Here is a tiny trained network, its code and every weight. The questions are about switching its units off for an input and a class, where a switched-off unit gives its printed mean instead of its output.

import numpy as np


def w(rows, s, z=0):
    codes = np.array(rows[::2]) - 128.0
    scale = np.full(codes.shape[1], s)
    scale[-1] = z or s
    return codes * scale


def f(y):
    return y / 2 * (1 + np.tanh(0.7978845608 * (y + 0.044715 * y**3)))


def log_softmax(a):
    a = a - a.max(-1, keepdims=True)
    return a - np.log(np.exp(a).sum(-1, keepdims=True))


def net(x, mask):
    res = np.array(x, float).reshape(1, 3) / 4 @ E
    y = f(res @ A[0][:, :-1].T + A[0][:, -1])
    res = res + np.where(mask, y, B[0][:, -1]) @ B[0][:, :-1]
    return log_softmax(res[-1] @ U[:, :-1].T + U[:, -1])


A, B = {}, {}
E = w([
[127,112,84,159,101,255,48,205],'x0',
[35,88,129,221,98,99,176,98],'x1',
[143,77,187,139,216,70,175,229],'x2',
],0.0093)
A[0] = w([
[234,163,95,2,177,144,98,139,81],'n1',
[143,119,144,77,164,28,232,5,107],'n2',
[162,75,101,166,131,228,157,195,53],'n3',
[83,122,129,155,132,195,74,208,141],'n4',
[96,239,100,145,69,141,105,96,93],'n5',
[135,82,194,148,192,134,139,214,55],'n6',
[87,188,71,86,68,172,71,47,113],'n7',
[130,56,174,153,209,142,162,241,254],'n8',
[147,124,84,219,59,142,76,228,78],'n9',
[15,32,156,222,133,177,121,101,191],'n10',
[124,99,96,187,124,164,60,183,194],'n11',
[91,20,149,103,231,101,133,192,58],'n12',
[101,49,82,227,103,94,200,74,123],'n13',
[136,75,128,185,79,172,55,172,67],'n14',
[55,84,128,207,99,130,157,115,66],'n15',
[48,189,126,108,154,179,82,53,2],'n16',
[147,147,196,116,113,67,164,88,196],'n17',
],0.0072,0.0044)
B[0] = w([
[185,70,223,113,206,158,15,126,201],'n1',
[202,160,75,200,172,97,154,133,251],'n2',
[161,141,105,177,164,108,160,20,172],'n3',
[137,169,68,200,126,106,145,93,197],'n4',
[89,33,137,136,74,125,170,135,176],'n5',
[82,21,130,117,94,125,183,67,184],'n6',
[141,31,148,110,94,171,202,148,213],'n7',
[148,90,143,85,31,140,126,131,254],'n8',
[156,168,67,196,196,111,147,55,187],'n9',
[167,168,163,110,148,201,76,162,229],'n10',
[196,196,95,162,137,53,144,125,204],'n11',
[118,69,153,142,80,128,161,42,196],'n12',
[155,145,185,134,190,242,85,168,199],'n13',
[172,109,88,181,159,115,139,85,179],'n14',
[148,69,219,111,185,201,62,136,175],'n15',
[48,72,146,110,111,126,152,2,148],'n16',
[212,180,63,167,118,113,154,117,204],'n17',
],0.0081,0.0094)
U = w([
[171,184,65,161,186,102,157,91,100],'0',
[149,114,225,106,217,187,25,146,92],'1',
[110,61,157,102,31,138,186,97,96],'2',
[156,195,111,95,64,147,121,226,252],'3',
[48,173,115,70,149,90,97,123,68],'4',
[7,154,124,97,165,80,97,167,72],'5',
],0.012,0.013)

Each question gives the input, the list of numbers given to net, and the class t.
The units are the neurons (one row each of A and B). Each row of codes is followed by its name. A weight is (code - 128) times the scale printed after its matrix; where a second scale follows, it is the last column's (A, B and U).
mask holds one flag per neuron, in row order. A switched-off neuron (its flag False) gives its mean, the last column of its row in B, instead of its output. The means were averaged over made-up inputs and are rounded, as every weight is.
A unit's drop is (log p(t) with every unit on - log p(t) with that unit switched off) / (log p(t) with every unit on - log p(t) with every unit switched off).
The circuit of an input: a set's keep is (log p(t) with only the set's units on - log p(t) with every unit switched off) / (log p(t) with every unit on - log p(t) with every unit switched off). Starting from the 12 units with the biggest drops (on a tie, the unit counted first), units are removed one at a time, each time the one whose removal leaves the highest keep (on an exact tie, the one counted first), for as long as the keep stays at least 0.8.
units of the circuit, in order: the units of the circuit, biggest drop first
unit that matters most: the unit with the biggest drop
k most important neurons: the k neurons with the biggest drops, biggest first
drop when u is switched off: that unit's drop, to one decimal
input [3,-1,4], class 2: units of the circuit, in order : n8, n6
input [4,0,5], class 2: unit that matters most : n8
input [-2,-5,-5], class 1: 2 most important neurons : n1, n8
input [8,-7,-8], class 0: 3 most important neurons : n9, n11, n4
input [2,0,3], class 3: 3 most important neurons : n7, n5, n16
input [-3,2,-3], class 3: 2 most important neurons : n9, n3
input [-2,0,-2], class 3: units of the circuit, in order : n9, n3, n12
input [7,-7,-5], class 0: 3 most important neurons : n4, n11, n9
input [-2,-6,-8], class 2: 2 most important neurons : n7, n5
input [-2,2,-2], class 3: 2 most important neurons : n1, n9
input [-3,3,3], class 3: 3 most important neurons : n1, n9, n3
input [-5,-6,-2], class 1: 2 most important neurons : n1, n11
input [-3,-5,2], class 1: 3 most important neurons : n1, n11, n4
input [-4,-7,-8], class 2: unit that matters most : n7
input [-6,-8,2], class 1: drop when n11 is switched off : 0.1
input [4,-2,5], class 2: drop when n2 is switched off : 0.2
input [3,4,2], class 1: drop when n15 is switched off : 0.4
input [-4,-7,-5], class 1: drop when n1 is switched off : 1.3
